Below are the code and all the weights of a small trained network. Each question names an input and a target symbol and asks about switching units off, where a switched-off unit gives its printed mean instead of its output.

import numpy as np


def w(rows, s, z=0):
    codes = np.array(rows[::2]) - 128.0
    scale = np.full(codes.shape[1], s)
    scale[-1] = z or s
    return codes * scale


def norm(h):
    return h / np.sqrt((h * h).mean(-1, keepdims=True) + 1e-5)


def f(y):
    return y / 2 * (1 + np.tanh(0.7978845608 * (y + 0.044715 * y**3)))


def softmax(a):
    e = np.exp(a - a.max(-1, keepdims=True))
    return e / e.sum(-1, keepdims=True)


def log_softmax(a):
    a = a - a.max(-1, keepdims=True)
    return a - np.log(np.exp(a).sum(-1, keepdims=True))


def net(x, mask):
    ids = ['ΣΦΨδεζηλω'.index(c) for c in x.split()]
    T = len(ids)
    res = E[ids] + P[:T]
    r = norm(res)
    for j in range(2):
        rows = slice(3 * j, 3 * j + 3)
        q, k, v = (r @ M[0][rows].T for M in (Q, K, V))
        z = softmax(np.where(np.tri(T) > 0, q @ k.T / 3**0.5, -1e9)) @ v
        o = O[0][rows]
        res = res + np.where(mask[j], z, o[:, -1]) @ o[:, :-1]
    y = f(norm(res) @ A[0][:, :-1].T + A[0][:, -1])
    res = res + np.where(mask[2:18], y, B[0][:, -1]) @ B[0][:, :-1]
    return log_softmax(norm(res)[-1] @ U[:, :-1].T + U[:, -1])


Q, K, V, O, A, B = {}, {}, {}, {}, {}, {}
E = w([
[129,121,118,154,133,92,156,155,93,136],'Σ',
[113,128,124,148,149,82,142,159,71,137],'Φ',
[155,146,197,106,128,108,158,144,121,125],'Ψ',
[139,132,130,117,162,134,135,164,105,132],'δ',
[202,132,125,232,123,133,107,2,14,33],'ε',
[158,138,191,159,132,120,96,150,150,104],'ζ',
[122,150,123,148,150,141,182,161,150,88],'η',
[135,153,117,104,98,135,157,124,95,122],'λ',
[117,151,126,128,167,94,150,87,95,119],'ω',
],0.0079)
P = w([
[2,96,109,107,102,93,56,172,142,103],'0',
[122,181,77,133,121,120,64,145,153,183],'1',
[121,196,114,132,131,153,71,157,137,160],'2',
[95,143,177,112,126,177,93,163,97,130],'3',
[171,137,142,125,135,155,135,180,110,142],'4',
[208,113,138,114,159,120,157,193,126,127],'5',
[159,66,185,80,162,124,133,164,83,87],'6',
],0.0047)
Q[0] = w([
[55,209,90,146,122,230,98,96,158,149],'h0',
[45,54,234,138,108,141,154,127,29,71],'h0',
[195,200,129,171,75,156,200,191,50,123],'h0',
[73,173,95,167,1,157,68,21,215,146],'h1',
[40,194,35,142,23,214,90,85,230,190],'h1',
[50,48,92,88,116,108,168,24,151,153],'h1',
],0.0051)
K[0] = w([
[119,176,83,188,61,76,47,50,163,164],'h0',
[238,174,78,127,186,130,226,121,219,225],'h0',
[132,197,165,159,227,168,149,85,4,101],'h0',
[32,106,84,76,163,78,108,197,177,224],'h1',
[1,179,122,83,80,76,62,195,175,197],'h1',
[146,61,183,122,155,28,93,227,187,230],'h1',
],0.0045)
V[0] = w([
[136,46,158,201,55,89,118,100,111,247],'h0',
[128,105,95,100,93,192,136,233,144,192],'h0',
[117,128,110,56,177,166,70,78,49,142],'h0',
[143,135,98,248,198,110,136,77,77,16],'h1',
[185,29,245,229,183,139,2,159,179,166],'h1',
[92,132,159,84,206,148,251,181,250,121],'h1',
],0.004)
O[0] = w([
[72,24,186,118,72,36,122,166,120,74,68],'h0',
[77,79,5,11,69,173,81,157,198,138,140],'h0',
[189,163,176,57,254,110,22,114,86,109,136],'h0',
[81,104,130,195,246,197,156,103,124,233,251],'h1',
[202,125,132,212,123,81,27,218,170,207,94],'h1',
[42,239,152,84,27,175,121,151,168,154,21],'h1',
],0.0043,0.0031)
A[0] = w([
[158,97,128,31,89,142,160,213,138,157,124],'n0',
[80,183,187,122,73,70,203,209,105,82,218],'n1',
[57,7,119,77,37,111,171,119,205,127,50],'n2',
[64,187,126,135,73,204,118,144,251,219,78],'n3',
[170,185,191,231,238,201,196,14,32,144,138],'n4',
[170,184,215,168,80,192,64,156,174,200,110],'n5',
[189,146,53,48,14,230,126,48,64,3,126],'n6',
[98,16,154,175,159,134,174,95,169,183,63],'n7',
[68,48,38,117,69,141,68,149,199,120,56],'n8',
[157,239,204,187,224,174,149,6,53,95,111],'n9',
[106,96,120,124,113,80,119,111,97,167,167],'n10',
[214,214,181,145,146,101,169,142,150,162,146],'n11',
[48,172,95,59,150,179,250,62,76,51,251],'n12',
[147,144,167,239,126,69,72,223,122,112,163],'n13',
[170,138,41,29,130,120,130,188,56,151,147],'n14',
[114,109,181,222,164,224,96,80,214,75,48],'n15',
],0.004,0.002)
B[0] = w([
[97,143,108,127,166,82,62,98,103,121,145],'n0',
[112,155,93,126,146,68,180,27,141,195,162],'n1',
[211,170,38,39,169,191,101,84,170,168,128],'n2',
[32,145,162,196,191,126,194,180,103,168,133],'n3',
[161,234,120,136,199,94,61,31,44,187,255],'n4',
[153,57,31,186,128,173,139,180,118,136,142],'n5',
[161,64,142,133,211,182,197,87,179,31,151],'n6',
[126,52,2,124,183,168,159,91,145,152,140],'n7',
[201,157,142,97,186,187,112,163,111,181,129],'n8',
[194,182,123,168,160,171,55,79,31,216,220],'n9',
[117,184,117,172,172,190,170,96,145,115,138],'n10',
[118,98,102,126,170,195,76,85,94,114,155],'n11',
[214,95,152,241,41,164,116,131,147,108,206],'n12',
[191,88,184,137,45,161,144,62,122,122,172],'n13',
[89,150,197,105,147,153,104,117,177,53,165],'n14',
[86,178,149,23,118,118,226,123,169,101,128],'n15',
],0.0042,0.0075)
U = w([
[175,225,166,184,172,184,72,44,42,182,136],'Σ',
[145,51,24,60,202,140,183,106,163,199,165],'Φ',
[31,36,145,188,190,34,140,148,75,82,97],'Ψ',
[27,182,165,202,153,205,233,216,181,195,161],'δ',
[215,53,169,213,25,137,45,223,159,172,123],'ε',
[188,100,191,113,128,182,216,60,196,1,153],'ζ',
[65,196,201,38,199,122,55,225,175,67,160],'η',
[118,193,222,56,23,13,179,73,154,173,145],'λ',
[124,133,121,159,120,133,128,139,110,109,3],'ω',
],0.0051,0.0033)

Each question gives the input, a string of symbols that net reads in full, and the target symbol t.
The units are the heads (3 rows each of Q, K, V and O) and the neurons (one row each of A and B). Each row of codes is followed by its name. A weight is (code - 128) times the scale printed after its matrix; where a second scale follows, it is the last column's (O, A, B and U).
mask holds one flag per unit, heads first, then neurons. A switched-off unit (its flag False) gives its mean, the last column of its rows in O or B, instead of its output. The means were averaged over made-up inputs and are rounded, as every weight is.
A unit's drop is (log p(t) with every unit on - log p(t) with that unit switched off) / (log p(t) with every unit on - log p(t) with every unit switched off).
The circuit of an input: a set's keep is (log p(t) with only the set's units on - log p(t) with every unit switched off) / (log p(t) with every unit on - log p(t) with every unit switched off). Starting from the 12 units with the biggest drops (on a tie, the unit counted first), units are removed one at a time, each time the one whose removal leaves the highest keep (on an exact tie, the one counted first), for as long as the keep stays at least 0.8.
circuit, biggest first: the units of the circuit, biggest drop first
unit that matters most: the unit with the biggest drop
top k neurons: the k neurons with the biggest drops, biggest first
which heads matter: for each layer, one digit per head in row order, 1 if its drop is at least 0.15 and else 0, layers parted by /
input ω Ψ Σ Σ λ, target ζ: which heads matter => 00
input Ψ Σ λ Σ η, target ζ: circuit, biggest first => (h1, n6, h0)
input ζ Σ ζ, target ε: circuit, biggest first => (h1, n4)
input Ψ η Φ λ λ, target ζ: circuit, biggest first => (h1, n6)
input ζ Ψ ω Φ Ψ δ, target η: which heads matter => 01
input ζ δ ω η Σ ζ, target δ: which heads matter => 11
input Σ δ Ψ Σ ζ Φ, target ε: circuit, biggest first => (h1, n4)
input Ψ Σ Φ Σ, target Ψ: which heads matter => 10
input Ψ Ψ ζ Ψ Σ η, target δ: circuit, biggest first => (h1, n3, n4)
input ω Σ Σ Σ, target Φ: which heads matter => 10
input Σ Σ Ψ λ Ψ Σ, target ζ: circuit, biggest first => (h1, n4, n14)
input Σ Σ λ ε η Σ η, target Φ: which heads matter => 11
input ω Ψ Σ Σ η ε η, target Φ: circuit, biggest first => (h1, n7)
input Σ Σ Φ, target Ψ: circuit, biggest first => (h0, n9, n4)
input Σ ζ Σ δ, target ε: circuit, biggest first => (h1, n4)
input η Σ ζ, target δ: unit that matters most => n3
input ω ω λ δ ζ Ψ, target ε: top 3 neurons => (n4, n5, n9)
input ω λ Ψ Ψ, target ζ: circuit, biggest first => (h1, n4, n6)
input Ψ ε η Σ λ Σ, target Φ: which heads matter => 10
input Σ Σ Ψ Σ δ, target η: unit that matters most => h0
input Ψ Σ Σ, target λ: which heads matter => 11
input Σ Σ Ψ η Ψ, target δ: which heads matter => 01
